Below is a small trained network, with its code and all its weights. Each question gives an input and a target symbol and asks what happens when units are switched off, that is, made to give their printed mean instead of their output.

import numpy as np


def w(rows, s, z=0):
    codes = np.array(rows[::2]) - 128.0
    scale = np.full(codes.shape[1], s)
    scale[-1] = z or s
    return codes * scale


def norm(h):
    return h / np.sqrt((h * h).mean(-1, keepdims=True) + 1e-5)


def f(y):
    return y / 2 * (1 + np.tanh(0.7978845608 * (y + 0.044715 * y**3)))


def softmax(a):
    e = np.exp(a - a.max(-1, keepdims=True))
    return e / e.sum(-1, keepdims=True)


def log_softmax(a):
    a = a - a.max(-1, keepdims=True)
    return a - np.log(np.exp(a).sum(-1, keepdims=True))


def net(x, mask):
    ids = ['ΠΦαβζμτω'.index(c) for c in x.split()]
    T = len(ids)
    res = E[ids] + P[:T]
    u = 0
    for l in range(3):
        r = norm(res)
        for j in range(2):
            rows = slice(2 * j, 2 * j + 2)
            q, k, v = (r @ M[l][rows].T for M in (Q, K, V))
            z = softmax(np.where(np.tri(T) > 0, q @ k.T / 2**0.5, -1e9)) @ v
            o = O[l][rows]
            res = res + np.where(mask[u + j], z, o[:, -1]) @ o[:, :-1]
        u += 2
        y = f(norm(res) @ A[l][:, :-1].T + A[l][:, -1])
        res = res + np.where(mask[u : u + 4], y, B[l][:, -1]) @ B[l][:, :-1]
        u += 4
    return log_softmax(norm(res)[-1] @ U[:, :-1].T + U[:, -1])


Q, K, V, O, A, B = {}, {}, {}, {}, {}, {}
E = w([
[139,191,128,130,69,92,151,141,184],'Π',
[57,162,158,111,126,148,115,138,137],'Φ',
[75,83,148,152,132,108,84,133,87],'α',
[170,152,99,155,85,88,151,108,74],'β',
[169,175,143,191,159,90,114,78,167],'ζ',
[170,131,147,69,146,135,193,96,66],'μ',
[97,113,94,136,125,116,220,5,174],'τ',
[187,80,124,158,98,210,83,112,197],'ω',
],0.024)
P = w([
[169,183,230,89,72,181,82,204,77],'0',
[112,165,243,158,76,107,167,21,92],'1',
[99,196,101,23,122,173,3,75,110],'2',
[116,114,217,162,41,111,189,1,98],'3',
[90,126,82,39,107,158,48,68,121],'4',
[100,150,179,220,70,138,160,24,98],'5',
[104,100,107,60,102,147,68,144,137],'6',
[119,147,205,213,110,125,216,85,96],'7',
[143,109,71,79,142,172,78,141,128],'8',
[150,151,171,213,133,116,227,99,131],'9',
[159,125,24,121,173,179,107,140,152],'10',
[151,154,173,176,193,138,227,117,107],'11',
[179,67,78,127,178,161,169,232,153],'12',
[124,197,154,164,169,103,181,135,121],'13',
],0.0097)
Q[0] = w([
[82,171,175,211,118,81,175,114,85],'L0H1',
[102,114,59,116,130,146,121,254,127],'L0H1',
[167,173,235,176,126,129,128,113,115],'L0H2',
[96,182,164,150,213,83,238,128,160],'L0H2',
],0.0086)
K[0] = w([
[155,86,78,226,204,95,198,188,140],'L0H1',
[131,170,215,184,41,113,126,157,104],'L0H1',
[105,90,3,207,124,156,157,115,243],'L0H2',
[125,130,144,154,210,147,189,203,124],'L0H2',
],0.0068)
V[0] = w([
[120,159,180,70,114,104,114,119,152],'L0H1',
[90,157,167,253,251,118,132,70,232],'L0H1',
[198,45,117,110,73,254,168,156,210],'L0H2',
[215,160,217,104,100,103,6,141,146],'L0H2',
],0.0061)
O[0] = w([
[131,98,90,51,108,239,169,177,197,217],'L0H1',
[175,199,222,86,167,59,19,41,236,254],'L0H1',
[79,71,232,45,56,84,180,129,175,61],'L0H2',
[157,123,156,182,79,81,17,254,29,164],'L0H2',
],0.0071,0.0027)
A[0] = w([
[141,210,74,76,115,116,148,151,149,113],'L0N1',
[160,155,154,199,166,81,179,90,117,253],'L0N2',
[114,154,73,108,88,124,92,180,179,142],'L0N3',
[64,162,139,250,145,2,166,68,91,42],'L0N4',
],0.0088,0.0039)
B[0] = w([
[107,69,100,67,3,181,245,207,75,170],'L0N1',
[127,178,165,39,98,82,58,178,105,255],'L0N2',
[108,72,119,78,86,144,44,107,183,168],'L0N3',
[49,148,169,142,236,181,254,139,133,224],'L0N4',
],0.008,0.0075)
Q[1] = w([
[83,2,65,202,179,60,56,86,116],'L1H1',
[23,54,51,59,192,84,111,131,70],'L1H1',
[152,70,54,60,116,124,78,115,137],'L1H2',
[145,148,135,151,86,183,143,73,114],'L1H2',
],0.009)
K[1] = w([
[81,96,171,157,47,55,77,55,45],'L1H1',
[88,72,115,111,153,58,174,55,1],'L1H1',
[34,144,161,81,83,124,70,111,86],'L1H2',
[140,79,91,148,150,182,132,59,139],'L1H2',
],0.0085)
V[1] = w([
[93,119,129,119,137,120,155,109,101],'L1H1',
[168,138,133,191,122,121,148,140,126],'L1H1',
[196,199,169,130,103,142,134,158,76],'L1H2',
[173,90,128,137,170,246,126,118,166],'L1H2',
],0.011)
O[1] = w([
[44,210,204,47,230,136,21,171,106,124],'L1H1',
[79,84,170,139,137,68,84,39,131,2],'L1H1',
[87,68,115,227,188,74,173,200,131,229],'L1H2',
[44,1,243,198,44,112,102,125,97,89],'L1H2',
],0.0073,0.0033)
A[1] = w([
[98,149,106,149,99,52,214,87,157,71],'L1N1',
[71,161,156,139,160,129,141,138,150,85],'L1N2',
[229,10,137,189,103,203,92,77,178,2],'L1N3',
[137,103,104,126,153,214,108,143,207,39],'L1N4',
],0.012,0.0081)
B[1] = w([
[78,110,146,118,213,167,85,108,78,255],'L1N1',
[197,189,74,91,17,166,154,115,128,244],'L1N2',
[189,10,178,229,162,254,195,66,160,216],'L1N3',
[9,169,237,115,75,128,80,77,103,182],'L1N4',
],0.0096,0.0043)
Q[2] = w([
[130,42,128,94,147,177,65,85,149],'L2H1',
[119,74,178,95,190,161,134,65,222],'L2H1',
[147,255,90,98,67,122,226,176,63],'L2H2',
[75,51,249,164,96,53,144,45,93],'L2H2',
],0.0076)
K[2] = w([
[18,130,65,254,94,163,117,81,122],'L2H1',
[50,158,170,178,156,124,161,177,174],'L2H1',
[59,164,192,123,190,176,239,82,137],'L2H2',
[86,47,232,212,63,148,123,52,134],'L2H2',
],0.0069)
V[2] = w([
[103,104,131,141,220,130,161,247,115],'L2H1',
[2,99,118,210,90,88,48,132,230],'L2H1',
[112,81,51,120,139,101,173,83,141],'L2H2',
[2,151,147,31,38,2,152,103,67],'L2H2',
],0.0068)
O[2] = w([
[114,170,128,64,115,152,96,68,164,124],'L2H1',
[81,172,94,79,163,169,156,140,226,1],'L2H1',
[84,133,105,139,136,59,194,36,86,88],'L2H2',
[119,163,10,88,143,62,97,163,108,177],'L2H2',
],0.011,0.0052)
A[2] = w([
[108,134,110,60,212,117,175,56,178,1],'L2N1',
[114,161,210,37,177,113,182,2,100,24],'L2N2',
[164,9,104,182,193,237,65,138,123,218],'L2N3',
[213,190,201,178,120,13,85,160,100,159],'L2N4',
],0.0084,0.0056)
B[2] = w([
[151,197,91,85,59,121,120,118,70,168],'L2N1',
[87,168,145,138,41,41,126,99,141,243],'L2N2',
[135,81,134,105,223,5,153,73,135,199],'L2N3',
[115,142,91,194,141,197,70,115,153,254],'L2N4',
],0.013,0.0064)
U = w([
[188,84,64,108,18,202,201,193,190,100],'Π',
[58,122,165,14,182,229,92,184,114,121],'Φ',
[122,61,103,98,190,1,86,183,169,165],'α',
[181,79,110,194,50,147,40,129,9,6],'β',
[152,150,102,188,152,143,39,128,210,27],'ζ',
[145,116,129,66,215,197,243,174,30,165],'μ',
[117,183,99,75,108,26,141,52,155,10],'τ',
[115,27,235,152,71,157,155,74,146,248],'ω',
],0.0087,0.002)

Each question gives the input, a string of symbols that net reads in full, and the target symbol t.
The units are the heads (2 rows each of Q, K, V and O) and the neurons (one row each of A and B). Each row of codes is followed by its name. A weight is (code - 128) times the scale printed after its matrix; where a second scale follows, it is the last column's (O, A, B and U).
mask holds one flag per unit, layer by layer, with each layer's heads first. A switched-off unit (its flag False) gives its mean, the last column of its rows in O or B, instead of its output. The means were averaged over made-up inputs and are rounded, as every weight is.
A unit's drop is (log p(t) with every unit on - log p(t) with that unit switched off) / (log p(t) with every unit on - log p(t) with every unit switched off).
The circuit of an input: a set's keep is (log p(t) with only the set's units on - log p(t) with every unit switched off) / (log p(t) with every unit on - log p(t) with every unit switched off). Starting from the 12 units with the biggest drops (on a tie, the unit counted first), units are removed one at a time, each time the one whose removal leaves the highest keep (on an exact tie, the one counted first), for as long as the keep stays at least 0.8.
units of the circuit, in order: the units of the circuit, biggest drop first
unit that matters most: the unit with the biggest drop
k most important neurons: the k neurons with the biggest drops, biggest first
drop when u is switched off: that unit's drop, to one decimal
input ω τ Π, target Π: units of the circuit, in order -> (L0N1)
input Φ τ ω μ, target ω: units of the circuit, in order -> (L2H2, L1N3, L0N2, L1H2)
input α τ τ α ζ ζ τ α β μ Φ Π τ Φ, target τ: units of the circuit, in order -> (L0H2, L2N2)
input Φ Φ ζ β Φ ω τ Φ ω Π β Π, target μ: units of the circuit, in order -> (L1N1, L2N2, L0N1)
input ζ Π μ Π, target β: 3 most important neurons -> (L1N3, L1N1, L2N3)
input ζ ζ β β, target ζ: units of the circuit, in order -> (L2N4, L0H1, L1H2)
input τ τ Φ μ ζ ω Π μ Π Φ, target β: 2 most important neurons -> (L1N2, L1N3)
input μ Π Φ Φ ζ Φ, target ζ: 2 most important neurons -> (L0N1, L1N3)
input ζ Π Φ Π ζ Π ω μ ζ Φ μ β ω α, target ω: 2 most important neurons -> (L0N4, L0N2)
input Π μ ζ τ Φ ζ τ ζ μ τ Φ μ, target τ: 2 most important neurons -> (L2N2, L1N2)
input μ ω μ μ Φ τ β Π Φ β α μ ζ Π, target β: 2 most important neurons -> (L0N2, L0N1)
input ζ μ Π ω α ω Φ μ τ ω Π β, target ω: units of the circuit, in order -> (L1H2, L2H2)
input Π τ ζ Π ω β τ β, target τ: 3 most important neurons -> (L0N4, L2N2, L0N2)
input ω Π Φ τ β τ α α, target τ: unit that matters most -> L0H2
input μ ζ τ Φ ω Φ β τ τ Π ζ Π, target ζ: 2 most important neurons -> (L2N4, L0N2)
input Φ α ω ω Φ Π μ ζ α Φ ω β Π μ, target β: 3 most important neurons -> (L0N4, L0N2, L2N4)
input ζ Φ τ ω τ ζ ζ Φ Π μ μ α μ ζ, target β: 3 most important neurons -> (L0N2, L1N2, L2N4)
input τ β ζ ζ, target ζ: 2 most important neurons -> (L2N4, L0N2)
input μ Π Π ω τ τ ω τ ω Π, target ω: 3 most important neurons -> (L0N2, L1N1, L1N2)
input Φ τ β α, target τ: unit that matters most -> L0N4
input μ β Π τ τ ζ, target τ: 2 most important neurons -> (L0N4, L2N2)
input Φ ζ ζ β, target ζ: drop when L0H1 is switched off -> 0.2
input ζ β Φ μ Π Φ Φ ζ β β α α, target μ: drop when L2N2 is switched off -> 0.1
input Π ζ ω α τ β, target τ: drop when L0N2 is switched off -> 0.1
